Below is a small trained network, with its code and all its weights. Each question gives an input and a class and asks what happens when units are switched off, that is, made to give their printed mean instead of their output.

import numpy as np


def w(rows, s, z=0):
    codes = np.array(rows[::2]) - 128.0
    scale = np.full(codes.shape[1], s)
    scale[-1] = z or s
    return codes * scale


def norm(h):
    return h / np.sqrt((h * h).mean(-1, keepdims=True) + 1e-5)


def f(y):
    return np.maximum(y, 0)


def log_softmax(a):
    a = a - a.max(-1, keepdims=True)
    return a - np.log(np.exp(a).sum(-1, keepdims=True))


def net(x, mask):
    res = np.array(x, float).reshape(1, 7) / 4 @ E
    u = 0
    for l in range(4):
        y = f(norm(res) @ A[l][:, :-1].T + A[l][:, -1])
        res = res + np.where(mask[u : u + 4], y, B[l][:, -1]) @ B[l][:, :-1]
        u += 4
    return log_softmax(norm(res)[-1] @ U[:, :-1].T + U[:, -1])


A, B = {}, {}
E = w([
[98,169,127,117,158,108,218,158,157],'x0',
[101,108,1,155,180,128,161,118,165],'x1',
[196,119,157,167,112,85,41,47,111],'x2',
[170,86,122,22,15,128,139,67,125],'x3',
[146,90,75,96,160,192,102,125,220],'x4',
[171,68,83,103,186,244,145,79,61],'x5',
[178,212,166,62,199,26,177,53,42],'x6',
],0.0025)
A[0] = w([
[76,163,82,133,80,123,186,141,241,112],'L0N0',
[198,66,90,83,129,209,46,109,186,2],'L0N1',
[168,92,112,68,3,139,93,9,118,64],'L0N2',
[126,100,231,65,43,177,111,135,96,51],'L0N3',
],0.0049,0.0044)
B[0] = w([
[146,118,111,127,126,100,166,144,195,233],'L0N0',
[175,206,143,107,139,189,64,39,254,190],'L0N1',
[190,70,90,115,111,100,108,142,69,252],'L0N2',
[157,185,160,129,99,155,183,177,115,207],'L0N3',
],0.006,0.0031)
A[1] = w([
[129,81,124,98,138,254,73,53,179,72],'L1N0',
[64,126,88,215,134,199,22,131,85,60],'L1N1',
[90,97,48,154,252,221,184,108,84,3],'L1N2',
[56,63,84,239,101,155,71,175,178,91],'L1N3',
],0.0086,0.0018)
B[1] = w([
[153,156,70,138,111,184,70,79,240,244],'L1N0',
[105,124,156,3,161,120,63,167,90,196],'L1N1',
[78,180,96,170,165,195,228,50,49,226],'L1N2',
[175,84,152,167,181,125,73,197,97,253],'L1N3',
],0.0072,0.0055)
A[2] = w([
[58,186,145,198,173,158,121,149,173,137],'L2N0',
[16,129,53,43,179,100,188,125,172,5],'L2N1',
[51,110,255,110,20,234,154,168,121,5],'L2N2',
[105,178,228,147,190,27,83,62,94,26],'L2N3',
],0.0077,0.0014)
B[2] = w([
[164,56,121,140,86,153,146,74,116,229],'L2N0',
[85,121,140,1,205,87,159,130,121,205],'L2N1',
[225,178,111,137,77,186,209,216,104,206],'L2N2',
[76,187,152,148,92,173,68,116,159,253],'L2N3',
],0.007,0.0043)
A[3] = w([
[69,25,128,245,139,81,165,218,198,18],'L3N0',
[151,16,141,121,11,43,117,22,53,5],'L3N1',
[103,99,111,57,164,2,153,170,168,68],'L3N2',
[79,242,172,167,87,97,77,71,152,54],'L3N3',
],0.0088,0.0019)
B[3] = w([
[196,85,90,243,234,1,206,156,173,215],'L3N0',
[171,69,67,58,105,5,95,25,4,199],'L3N1',
[75,123,157,22,90,113,128,170,212,197],'L3N2',
[68,123,151,234,61,91,130,108,142,253],'L3N3',
],0.0075,0.0049)
U = w([
[51,133,147,2,126,71,191,157,212,69],'0',
[105,94,191,119,202,171,9,215,41,6],'1',
[184,89,93,68,70,39,99,40,16,124],'2',
[207,168,159,121,48,177,200,229,75,111],'3',
[15,192,209,236,44,87,91,88,121,168],'4',
[178,121,56,125,124,222,36,52,255,188],'5',
[171,63,113,211,225,48,158,209,181,176],'6',
[42,170,103,124,226,196,229,38,38,144],'7',
],0.0082,0.0021)

Each question gives the input, the list of numbers given to net, and the class t.
The units are the neurons (one row each of A and B). Each row of codes is followed by its name. A weight is (code - 128) times the scale printed after its matrix; where a second scale follows, it is the last column's (A, B and U).
mask holds one flag per neuron, layer by layer. A switched-off neuron (its flag False) gives its mean, the last column of its row in B, instead of its output. The means were averaged over made-up inputs and are rounded, as every weight is.
A unit's drop is (log p(t) with every unit on - log p(t) with that unit switched off) / (log p(t) with every unit on - log p(t) with every unit switched off).
The circuit of an input: a set's keep is (log p(t) with only the set's units on - log p(t) with every unit switched off) / (log p(t) with every unit on - log p(t) with every unit switched off). Starting from the 12 units with the biggest drops (on a tie, the unit counted first), units are removed one at a time, each time the one whose removal leaves the highest keep (on an exact tie, the one counted first), for as long as the keep stays at least 0.8.
circuit, biggest first: the units of the circuit, biggest drop first
top k neurons: the k neurons with the biggest drops, biggest first
k most important neurons of layer l: the k neurons of layer l with the biggest drops, biggest first
drop when u is switched off: that unit's drop, to one decimal
input [4,7,0,5,7,-2,4], class 0: top neuron	[L3N2]
input [6,3,-4,5,-7,2,7], class 0: circuit, biggest first	[L3N2; L1N2]
input [4,6,8,-6,-7,7,-7], class 1: top 2 neurons	[L1N3; L1N1]
input [-4,0,6,-4,0,-3,-7], class 1: 2 most important neurons of layer 1	[L1N1; L1N3]
input [8,5,2,-2,-3,-4,4], class 0: circuit, biggest first	[L2N1; L3N2]
input [3,8,3,0,4,-6,1], class 0: top 4 neurons	[L0N0; L3N2; L2N1; L1N0]
input [0,-1,1,-4,-4,-7,-3], class 6: circuit, biggest first	[L3N0; L1N3]
input [2,-6,1,-7,-8,8,8], class 4: circuit, biggest first	[L2N3; L3N3]
input [-8,-1,-5,-5,2,-5,3], class 1: 3 most important neurons of layer 1	[L1N1; L1N2; L1N3]
input [2,1,1,2,-3,6,3], class 7: top 2 neurons	[L1N2; L2N0]
input [-6,8,-8,-1,7,2,3], class 7: top 2 neurons	[L1N2; L2N1]
input [-2,1,6,-8,-8,-5,-7], class 1: 2 most important neurons of layer 1	[L1N1; L1N3]
input [-3,-8,8,-2,3,5,7], class 4: top 4 neurons	[L2N3; L3N3; L2N0; L1N3]
input [2,1,-1,2,-5,-3,5], class 4: circuit, biggest first	[L2N3]
input [5,0,0,6,2,-5,-1], class 0: top 2 neurons	[L1N3; L3N2]
input [-3,1,6,0,5,-4,3], class 4: top 2 neurons	[L2N0; L3N3]
input [-2,-1,6,-8,-1,6,5], class 7: top 2 neurons	[L1N2; L0N1]
input [-8,7,5,-3,-3,-2,-5], class 1: top 2 neurons	[L1N1; L1N3]
input [-3,-3,-8,3,-6,-4,-7], class 3: 2 most important neurons of layer 0	[L0N3; L0N2]
input [-3,2,-6,-5,-8,2,-4], class 1: 2 most important neurons of layer 1	[L1N3; L1N1]
input [-1,4,-8,-6,4,-8,5], class 0: top 2 neurons	[L2N1; L3N2]
input [0,-6,7,2,-7,2,-7], class 3: circuit, biggest first	[L2N2]
input [-2,2,3,-4,4,-3,0], class 1: top 2 neurons	[L1N1; L0N3]
input [3,2,6,-2,-3,5,6], class 4: circuit, biggest first	[L2N3; L3N3]
input [-3,2,6,-6,6,-6,4], class 4: drop when L3N0 is switched off	0.0
input [3,4,1,-7,5,5,-1], class 7: drop when L1N2 is switched off	1.7
